Here is a tiny trained network, its code and every weight. The questions are about switching its units off for an input and a class, where a switched-off unit gives its printed mean instead of its output.

import numpy as np


def w(rows, s, z=0):
    codes = np.array(rows[::2]) - 128.0
    scale = np.full(codes.shape[1], s)
    scale[-1] = z or s
    return codes * scale


def norm(h):
    return h / np.sqrt((h * h).mean(-1, keepdims=True) + 1e-5)


def f(y):
    return np.maximum(y, 0)


def log_softmax(a):
    a = a - a.max(-1, keepdims=True)
    return a - np.log(np.exp(a).sum(-1, keepdims=True))


def net(x, mask):
    res = np.array(x, float).reshape(1, 5) / 4 @ E
    u = 0
    for l in range(4):
        y = f(norm(res) @ A[l][:, :-1].T + A[l][:, -1])
        res = res + np.where(mask[u : u + 6], y, B[l][:, -1]) @ B[l][:, :-1]
        u += 6
    return log_softmax(norm(res)[-1] @ U[:, :-1].T + U[:, -1])


A, B = {}, {}
E = w([
[164,53,108,88,136,134,131,63,55,171,125],'x0',
[94,123,122,47,123,100,85,90,144,11,222],'x1',
[54,182,2,87,224,183,98,126,78,153,120],'x2',
[30,61,74,198,102,76,156,66,150,139,66],'x3',
[33,120,187,105,127,180,232,120,88,117,130],'x4',
],0.0084)
A[0] = w([
[103,103,103,151,48,126,123,111,129,115,89,247],'L0N0',
[134,63,133,120,149,124,138,137,159,53,127,98],'L0N1',
[176,65,115,151,131,108,113,120,2,126,151,60],'L0N2',
[127,164,114,238,123,114,136,178,140,94,176,54],'L0N3',
[168,168,98,62,71,119,157,155,97,68,125,126],'L0N4',
[101,157,154,119,138,126,168,117,101,137,138,187],'L0N5',
],0.011,0.0013)
B[0] = w([
[163,120,157,187,254,184,125,127,195,172,239,233],'L0N0',
[124,196,138,149,72,104,115,76,129,190,221,194],'L0N1',
[163,155,144,36,116,204,147,93,247,120,35,254],'L0N2',
[183,92,125,4,104,194,144,68,192,171,36,227],'L0N3',
[38,78,201,170,196,131,30,106,131,213,136,213],'L0N4',
[160,64,67,149,65,227,47,188,170,71,148,206],'L0N5',
],0.0067,0.0054)
A[1] = w([
[71,129,208,123,107,159,244,157,64,105,137,63],'L1N0',
[233,133,80,171,120,37,61,149,113,106,104,52],'L1N1',
[201,144,200,153,198,151,154,182,88,151,128,169],'L1N2',
[62,233,149,143,111,89,139,203,216,94,75,2],'L1N3',
[172,155,90,221,74,136,188,157,60,135,50,58],'L1N4',
[76,119,169,123,135,158,211,144,64,101,158,94],'L1N5',
],0.011,0.0028)
B[1] = w([
[189,50,34,167,69,129,1,198,181,93,95,195],'L1N0',
[93,40,50,156,39,219,72,192,148,71,95,183],'L1N1',
[105,188,238,177,150,146,71,92,52,206,190,253],'L1N2',
[164,139,186,5,184,219,247,77,204,81,63,196],'L1N3',
[20,179,57,71,16,80,150,99,141,221,185,188],'L1N4',
[208,138,46,163,132,113,13,109,163,152,112,187],'L1N5',
],0.0087,0.0059)
A[2] = w([
[187,96,229,185,69,46,174,139,113,76,91,29],'L2N0',
[177,93,46,153,98,139,105,207,139,96,78,134],'L2N1',
[97,217,50,132,219,131,152,158,42,83,57,94],'L2N2',
[159,105,97,96,121,167,105,122,144,159,80,71],'L2N3',
[72,56,89,208,165,46,201,92,184,104,79,6],'L2N4',
[206,9,111,75,116,108,174,69,8,157,106,39],'L2N5',
],0.013,0.0015)
B[2] = w([
[144,33,58,70,201,94,202,197,84,183,181,157],'L2N0',
[141,106,90,184,147,146,107,122,121,89,141,198],'L2N1',
[196,17,146,125,112,54,209,181,115,175,172,176],'L2N2',
[128,115,164,208,95,137,135,126,168,97,145,244],'L2N3',
[144,208,181,37,200,198,32,170,7,165,155,176],'L2N4',
[190,217,163,45,126,157,193,191,220,58,66,160],'L2N5',
],0.012,0.011)
A[3] = w([
[143,68,101,125,108,76,187,164,99,189,168,68],'L3N0',
[118,127,167,118,170,154,180,88,200,124,86,6],'L3N1',
[75,143,116,175,138,134,161,168,121,181,47,191],'L3N2',
[135,133,196,192,116,132,122,127,113,97,187,243],'L3N3',
[100,193,118,199,73,113,159,66,113,201,86,55],'L3N4',
[58,125,127,84,104,35,118,47,77,8,179,253],'L3N5',
],0.015,0.0014)
B[3] = w([
[106,77,109,112,110,42,161,158,126,143,154,225],'L3N0',
[167,140,96,90,108,126,174,137,92,75,70,254],'L3N1',
[195,128,198,151,111,124,89,80,155,91,156,177],'L3N2',
[73,141,29,137,194,110,177,105,63,113,99,243],'L3N3',
[47,147,176,103,107,72,123,108,202,74,196,191],'L3N4',
[111,177,250,210,39,124,148,113,206,190,139,169],'L3N5',
],0.013,0.0078)
U = w([
[129,77,16,221,114,209,60,116,183,84,148,167],'0',
[214,154,162,31,122,203,208,135,180,89,75,158],'1',
[133,17,83,111,134,53,184,186,120,197,227,145],'2',
[74,196,236,148,63,116,104,84,192,174,224,178],'3',
[114,194,159,105,222,185,75,132,9,195,182,198],'4',
[38,158,48,119,113,94,175,113,91,95,106,97],'5',
[84,149,103,97,90,106,97,136,112,180,60,1],'6',
[97,140,164,117,104,67,82,130,80,136,50,11],'7',
],0.011,0.0054)

Each question gives the input, the list of numbers given to net, and the class t.
The units are the neurons (one row each of A and B). Each row of codes is followed by its name. A weight is (code - 128) times the scale printed after its matrix; where a second scale follows, it is the last column's (A, B and U).
mask holds one flag per neuron, layer by layer. A switched-off neuron (its flag False) gives its mean, the last column of its row in B, instead of its output. The means were averaged over made-up inputs and are rounded, as every weight is.
A unit's drop is (log p(t) with every unit on - log p(t) with that unit switched off) / (log p(t) with every unit on - log p(t) with every unit switched off).
The circuit of an input: a set's keep is (log p(t) with only the set's units on - log p(t) with every unit switched off) / (log p(t) with every unit on - log p(t) with every unit switched off). Starting from the 12 units with the biggest drops (on a tie, the unit counted first), units are removed one at a time, each time the one whose removal leaves the highest keep (on an exact tie, the one counted first), for as long as the keep stays at least 0.8.
units of the circuit, in order: the units of the circuit, biggest drop first
unit that matters most: the unit with the biggest drop
top k neurons: the k neurons with the biggest drops, biggest first
top k neurons in layer l: the k neurons of layer l with the biggest drops, biggest first
input [-7,-8,3,-7,-1], class 3: units of the circuit, in order : (L1N2 L3N4 L2N4)
input [5,1,-4,5,-2], class 1: unit that matters most : L0N2
input [4,7,7,-4,5], class 2: units of the circuit, in order : (L2N2 L0N3)
input [4,7,2,-5,-6], class 3: top 3 neurons in layer 0 : (L0N4 L0N5 L0N0)
input [7,4,6,7,7], class 0: units of the circuit, in order : (L1N5 L1N0)
input [-3,-6,-8,-2,7], class 2: top 2 neurons : (L2N0 L1N2)
input [5,-8,-8,-6,-1], class 2: top 2 neurons : (L2N0 L3N0)
input [0,8,-6,7,-4], class 3: top 2 neurons : (L0N1 L3N5)
input [1,-6,-2,7,5], class 4: top 2 neurons : (L2N4 L0N0)
input [1,0,-3,3,-1], class 5: top 3 neurons : (L0N0 L3N3 L2N4)
input [8,8,1,-6,-8], class 0: top 2 neurons : (L1N1 L0N3)
input [-6,-2,-8,-7,-7], class 2: top 2 neurons : (L2N0 L0N2)
input [-7,5,-8,-8,6], class 2: top 3 neurons : (L2N0 L0N2 L2N4)
input [-8,2,-8,-1,-4], class 1: top 2 neurons : (L1N3 L0N3)
input [8,3,-4,6,-6], class 1: units of the circuit, in order : (L2N5)
input [0,8,0,1,8], class 0: top 2 neurons : (L1N0 L1N5)
input [5,-6,4,5,2], class 3: top 2 neurons in layer 1 : (L1N4 L1N3)
input [-6,-6,-4,-8,0], class 4: units of the circuit, in order : (L1N2 L3N3)
input [-6,2,-6,0,5], class 1: top 4 neurons : (L1N3 L0N3 L2N2 L1N1)
input [0,1,4,8,4], class 4: units of the circuit, in order : (L2N4)
input [-4,-8,-3,-8,-3], class 3: units of the circuit, in order : (L2N4 L1N2)
input [-7,-8,-8,1,4], class 2: top 2 neurons : (L2N0 L0N2)
input [3,-6,8,-3,8], class 0: top 2 neurons in layer 1 : (L1N0 L1N5)
input [5,7,3,2,-1], class 3: top 2 neurons : (L3N5 L0N3)
input [-7,3,0,-8,-5], class 4: top 2 neurons : (L0N4 L0N2)
input [-7,6,-6,8,5], class 4: top 2 neurons in layer 2 : (L2N4 L2N5)
input [8,-2,5,-8,-2], class 1: unit that matters most : L0N2
